Each row has a class, written as a number after it.
[  24   18  -79   -1 -180   57 -302  -63  -70  281   -7   51  -49  118
 -211 -228   -9  -12  -69  -22  -54 -228  -81 -266   -3 -321  179  -18
 -135   23  -17   19 -143  141] : 4
[-100   85  -66   78   43   44  137  127  -18  117  -66  -81 -140  -52
  -35  281    6  -55  -20   74 -144  127 -113  164   95  -53    0  -92
   32   44  154  275   65   34] : 1
[-207  143  -15   13   17    7  105   48  -76  248   31  -86  -91  -33
   39  243  -55  -23  -17  -17 -149   94 -134  129   50  -12    8 -109
  -38   55  142  226   30  138] : 1
[-139  100   55   -9 -150   72   45  -18 -197  309   70  -54 -257 -167
   35   71  -75  -83 -206 -176 -207  190  -56  154  -22  -58   88 -172
 -381   -2  236  264  -23  158] : 9
[ 178 -108   -7  135  -42 -401  359  237  239 -358   -5  103  208  -87
  175 -334   20   94  119 -333 -277 -311  -14  335 -274    4 -252  465
  246 -187   93  235   10 -265] : 7
[-592  -14  341 -351   70 -386 -102 -267 -241  -60  372  234  165  125
 -138  214 -302    4   61 -435  172  523  -40  -28 -319  148  -41  241
 -137   70  428 -145 -125 -122] : 3
[-222   66    1  -75  -28   55  141  -45 -136  343   53 -111  -62  -86
   30  317  -60  -29 -106  -26  -17  286  -58  250   36   64   29 -145
  -47   45  180  217   10   84] : 4
[-230  108  104  100  -63  -29 -123  315  501 -899  211  263  135 -152
  -94  305   78 -100  169   98 -138 -137  -20  307   46   65  -63  461
   35  126  189  128   48 -167] : 1
[-187  121  -30   23   -1   76   66   97  -26  285   11  -88 -142 -116
    7  312  -13  -86 -135   34 -138  235  -93  276   46  -12   59 -130
  -53   72  127  112   44   96] : 4
[ -40   64 -125   30 -164  106 -240   26   47  295 -102   16  -97  -10
 -183 -202   98  -84  -47   65 -165 -242 -135  -97  108 -534  214  -31
  -55   25    0  161 -149   51] : 0
[-280   73    0   86  -38  -40  280 -150 -135  264  -48   16  179 -100
   75 -216  -41  182   -8 -160   69  100  -20  355 -257  213 -106  309
  108    2   53  221 -120 -173] : 10
[-123   99   35   47   53   94   29   52 -123  321   11  -66 -288 -129
  107  245 -152 -153 -189  -55 -182  253 -170  107   99  -25   20 -141
 -273  108  198  133   55   95] : 7
[-116   58   43   60   57   83   67  110  -84  233  -53   27 -228 -105
   -4  206   69   24  -84   24 -107  227  -94  261   71  -36  -41 -179
  -10   91  145  140   59   80] : 3
[-346  162    2   19 -231  112  261 -227  -74 -470  366  -83  174  -78
  -83 -112 -101   37  -13 -301  133   20  168 -119  -65  -82  -22   32
  135 -127   57  320  140  -91] : 6
[ -94    6    4  -43   16   38   85  -62 -119  152   30 -164 -129  -47
   18  212  -94  -75  -98  -26  -37  188  -12  117   22   67   29 -117
 -180   54  190  242  -42  112] : 0
[ -66   75  -15  -36  -67   43  -18   47 -104  205  -68 -125 -142  -24
  -80  176  -46  -81  -64  -40  -74   88  -48   41   44  -81   45 -124
 -137   34  156  189  -24  166] : 1
[ 385   81  155   -8    0   49 -187   13 -317   -8 -133   91   87 -154
  271 -291 -299  -54 -118 -430 -205   49   11 -618  -65 -302   77  104
 -117  -46  253   72  194   18] : 6
[ 127   51 -169  -27 -241  180 -289  -37  -44  219  -25   31  -50   65
 -224 -205   79  -39 -100  -47  -77 -208    3 -221   47 -417  191  -90
   12   -2  -11  101  -75   67] : 10
[-144   43   -2   -3  -41   24   92    9 -177  331  -39  -90 -123 -134
   75  232 -129  -26 -134  -33  -59  178 -106   86   30  -12   46 -119
 -107   60  188  205  -25  183] : 4
[-418  135   42   61 -156 -277  259  538   54 -147  135    3 -123 -193
  -98   27    2   69 -121  -42 -339 -167 -270 -207  -83  114  -62   75
  -24  188  102  259   14  332] : 3
[-165   80   52   70   -5   40  154   96 -126  234   -3  -11 -196 -161
   92  175  -75  -77 -121 -104 -235  210 -154  216   14   67  -27  -32
 -173   28  178  227   68   67] : 8
[  66  178  144 -217 -302  -66  135   86 -356  -24 -125   -1   10 -150
   69  -30  -32  161  -13 -547   11  226  166 -423 -145  -57 -120 -105
  459  -83   47   65  127 -285] : 2
[-208   67  175   -9 -298 -128   90 -133 -427  176   38  207  -46 -195
  -16 -498 -149  407  -82 -541   80   -7  112 -255 -344 -203  -83   91
   96 -281   88   88 -134  114] : 10
[-229   58   34   28  -65    5  123   45 -207  377   32  -71 -163  -56
  -37  187  -48  -56  -98   -4  -93  218 -131  215    2   49   64 -192
 -126   77  182   83    3  143] : 1
[ -49   56  -29   35   68  101    9   95  -85  291 -134 -102 -214  -60
   -8  225    7  -43 -108   -3 -162   43 -105    1  157 -143   15  -81
 -142   76  112  198   14  116] : 10
[-184   76  -21   16    0   50  109   70 -111  144  -48  -84  -98 -124
   23  195   35   10  -24   -1 -165  119  -71   65   55    3   -6  -70
  -72   80  123  265    8  174] : 8
[-311  157  -39 -144 -294   64  292  -49 -341  111   47 -268  -46 -103
  -49 -105 -230   47 -252 -247  -34  -92  164 -493  -76 -151  150   98
 -118 -117   42  254    3   64] : 8
[ -15  -13 -148   33 -271   81 -316  -18   -6  187  -41   61 -122   91
 -304 -261    3  -97  -94  -38 -121 -371 -112 -251   62 -561  211    7
 -124   14   29  138 -154   84] : 9
[ 211   17  -75  -83 -102   49   74 -107 -176 -668  378  -87  614 -206
   60 -160 -296  -57  -85 -564  -12 -115  397 -541 -231  -95   59  374
  451 -240  154  236  125 -222] : 3
[  39   55  -83    2 -199  125 -277   73   13  108  -14  103 -121   36
 -211 -183   90  -69  -34  -56 -160 -198  -92 -157   74 -457  130  -49
   65  -26  -65   54  -21   31] : 5
[  -6   50  -89   23 -177  151 -237  -30    5  143   19   23 -121   -2
 -145 -188   18  -76 -118   62 -106 -255 -111 -203   95 -412  226  -37
 -199   38  -64  128 -113  185] : 4
[ -86   67 -142   -1 -255  167  244 -100 -316  523  -52  -75   50  -92
  -50 -270   41  296  -86 -103   72  -37   78  189 -189 -222  209    7
  460 -303 -139  333    3  166] : 7
[ -91   41  -45   49   85  131  118   48 -165  290  -87  -55 -148 -149
   47  237  -39  -65 -120   43 -124  177 -168   44  154  -13  -21  -99
 -202   84  102  192   50  163] : 9
[  -9  137 -298   58 -190   78  259   26 -224  129 -185   26   70 -104
  -25 -171   28  472   79 -247  101  -34  162 -250 -177 -207  -95   94
  704 -402 -125  356   90  114] : 9
[  40  164 -172  132   82  -18  -55 -205  -20   22  -81  -46  206  -37
   59  -50   40  267  174  196  -73 -136   92 -215 -148 -200   91  142
  104  -69 -143  110  -12   67] : 7
[-106   19  128  -14  -23   42  424   19 -167 -179 -102 -255 -236 -211
  316  -77 -278   71 -141  -93  113   98   -3 -296  105  -34  -42  -92
  131   38   98  538   39  -94] : 2
[-271  196 -112   59 -110   40   40  -63 -169  162  140 -118   16  -84
 -146 -338 -127  174 -141 -263 -181  -86   75 -241 -284  -31   12  292
 -199 -120   19  370 -141  200] : 1
[ 126  112 -181 -153  -74    3  246  -75 -206   40  -85 -279  230  -22
  150   26  -54  153  -36 -173   52   39  195 -558  -50 -176  200    6
  540 -187 -132  272  143 -142] : 8
[ 156 -289   46 -279 -133   26  -43 -355  -73 -249  -71 -454   49  230
 -235  194 -184  -59 -130 -151  217 -101  326 -357  158 -423  220  142
 -357 -139  256  584   14  -21] : 5
[ -10  -63  -99   51 -323  146  103 -261 -329  -14  225   34  -61  -47
 -161 -236 -181  116 -122 -351  -43   78  146 -297 -267  -63  128   34
  110 -395   43  450  186  -21] : 4
[-101   74   54   25   -3  109   94   -7 -170  303   21  -53 -200 -175
  114  109  -57 -103 -155 -118 -186  268  -92  263   14  -20   21 -178
 -209   33  195  220   64  133] : 8
[-144  241    5 -308 -172  -59  129 -190 -390  239  -91 -139   49  -56
  221  145 -468   26 -160 -449  178  103   37 -746  -40  -86   60    5
   55 -148  115  131   -9   47] : 0
[-216  170  -31  -59 -586   75   64 -202 -416  108  247  102  116 -209
 -165  -46 -151   73 -184 -428  -94   41  158 -107 -279 -203  238  -10
  -38 -332  181  208   95  194] : 5
[-381  189  268  -42   45 -203  -56  248  -54 -191  148  141 -172  -74
 -269  262  210  176   24  117   36   21 -152   96 -103  121  -79  123
 -208  387  103   55 -114  214] : 5
[  -2   26 -236   16 -330   39   10 -236 -105  108  270  -10   77   21
 -237 -171 -108  167  -99 -224  108   23  311  290 -430 -141  155    4
  245 -441  164  289   34  164] : 3
[ -78   52   82   77   63   41   63  172 -130  283  -90  -39 -207  -85
  -18  134    4  -53 -106  -60 -125  149 -142  204   91  -47  -74 -131
  -35  121  180  148   12   39] : 5
[-111   52  139   31   80    2   53   40 -156  341   13  -73 -174  -85
   48  225  -69   -6 -163  -17  -86  282 -104  280    8   41   41 -183
 -144  123  201   82  -16  124] : 10
[ -74   64 -290  174  -99  126  415 -137 -290  237  -35 -106   37 -140
  148  -50   20  332   58   76   76  195   87  111 -213   65  110  -67
  616 -241 -158  295  114   68] : 0
[ 235  103   71 -108 -184   47  -43  -98 -439  305 -155  -57 -135 -102
  146 -261 -113  164 -187 -441   37   -5  161 -438  -57 -165  -18 -160
  -51  -64   -3  -14 -203   41] : 9
[ 143  202  106  101  122  216   20  296   76 -208 -320  -13 -229 -261
  154 -163   -4    1  -97 -119 -218 -292  -71 -265  261 -412 -114  232
 -183   57   66  467   41   54] : 7
[  64   28 -106  -65 -286  110 -321  -42  -21  155   39   20   31   98
 -279 -116   56 -125 -103  -64  -76 -193   11 -288   40 -393  265  -75
  -43  -15  -19  -38    1   20] : 3
[  17  -82 -150   38 -426 -102  172  -73 -194    1  200 -188  -29 -127
 -116 -406   46   86 -104 -309   46   18  240   27 -351 -152  173 -171
  345 -227   30  242  -80  -37] : 1
[ 365  205   38   76    0  153  130  248 -111 -222  -64   60 -134 -329
  388 -180 -182  -53 -214 -338 -126   62  -41 -653  145 -167  -10  -60
   52 -159   12  178  292   -6] : 3
[  30  105   40  -11   38  100    7 -178  -38 -270  297   80  194  -76
  140 -232 -194  189  -96  -73   58   12  211 -238  -65 -102   48   50
 -119 -118  178  165   36  152] : 3
[ -66  137  125  134 -314 -175  174  447  160 -577  -43  148  -51 -151
 -206 -134  217   41  112 -140 -373 -338   83  161 -121  296 -239  368
 -458  -45  156  179 -171   -1] : 9
[ -25  197  -33  -60 -197   92   64   23 -267   35 -226  -81  119 -198
   75   -7 -221   61 -165 -390   -3  -99    3 -690   77 -274   45  288
  -58  -49  107  312   32   84] : 0
[  49    3 -171  -41 -315  110 -311  -39   -1  159  -25   80  -43   37
 -183 -247    9  -50  -36  -47  -86 -312  -61 -262   39 -450  200    0
  -43  -65  -43  106 -121  131] : 9
[-203   -3 -222 -143 -398 -118   38 -292 -382  365   77   86  107   94
 -158 -294  -71  355   79 -311  291  -63  152 -215 -375 -192  154  -30
  428 -348   61  183 -123  244] : 9
[  85   69 -316   -6  -82  164 -163 -413   30   19  142 -134  190  -16
  -18 -269 -107   51  -27  -24   64 -138  202 -354 -119 -454  269   76
   30 -320  -39  387   39   80] : 6
[   4   35 -112   24 -279  125 -203   11  -21  304  -58  -19 -136   41
 -238 -331   81   -1 -132  -31 -134 -337  -46 -208   51 -491  233   -1
 -135  -69  -62  150 -118  117] : 0
[ -25   89  -52  -12 -256  118 -288   11 -102  296   18   94 -104   49
 -271 -207   76  -14 -117  -18  -92 -231  -73 -190   17 -403  246  -54
 -118   20   -2   23 -112  156] : 2
[ -99  203 -277  -32 -448   47   73 -211  -72  216  -89  -95  236  -87
   -6 -216  143  239  112 -182  108 -162  178  201 -228 -144   23  117
  221 -150  -87  272 -158  142] : 8
[ -51   81 -191   77 -226   77  162  -30  -22   24   87 -139  138   -3
 -172 -163   45  149  111  -40  330  -23  199  262 -128 -326  111 -122
  577 -337   39  197  145   95] : 9
[-169   83  281   73 -232  -58  164  304 -142   80   17  116 -480 -287
  100 -316  -18  101 -198 -208  -91  -60  -85 -107   52 -284   -4  -78
 -195  -38  134   88  -59  -28] : 4
[ -73   37 -136  -35 -249  120 -198  -62  -62  180  -27   38 -147   90
 -223 -176    3  -47  -87  -32 -127 -229 -105 -338   86 -449  240  -53
 -102  -36  -16  198  -99  136] : 0
[  89    4  -27  -41 -116  118    1  -44 -189    0 -137 -137  326  -72
 -110 -343   -8  -51   69 -268   36 -101  268 -120  -70 -394   21  132
  151 -129  260  151  122  -82] : 6
[-748   40   85 -440 -283 -477 -149 -104  139 -577  410   69  400  149
 -328    3 -284  -55  295 -355   83    5   53 -554 -300 -122   27  455
  137  -99  244   62 -125 -220] : 9
[ -63   53  -60  -13 -157  124 -266  -18  -15  128    4   52  -35   70
 -288 -149   37  -43 -109   10  -93 -228  -41 -238   81 -477  227  -11
  -80   34   44  102  -88   85] : 2
[-294  396  124 -135 -214   46  114  128  -79  119   91  -35 -254 -177
  -14   97  -12  201 -210 -217   68  131  -21  -90   23 -131  -29   -8
  -41   30  -11  271  -83  -18] : 9
[-258  122 -120   12 -168   82 -225   53   90   54   15   91  -63   19
 -305 -162   59  -46  -42   32 -119 -273  -75 -102   16 -446  128  116
  -35   29   38  154 -112   72] : 5
[  79   59  -61   17  -81  116   94  -83  -86  138 -259 -188   15  -35
  -12 -217   95  235  -25  -47  101 -150  191  -58   13 -315   63  105
  102 -117  -78  267 -109  -15] : 10
[ 103   81 -113   90  -55  -55  177 -157  -93 -224  197 -115  213 -162
  102  -82 -137    3   55 -195   -6   25  183   29 -267 -249  183   89
  363 -322  102  303  154  -97] : 7
[ -67   45 -105  -37 -298  116 -204  -28 -115  382  -50  -28  -85   17
 -236 -243   97  -54 -113  -37 -169 -172  -20 -134    8 -431  254  -69
 -167  -13   29  114  -98  125] : 8
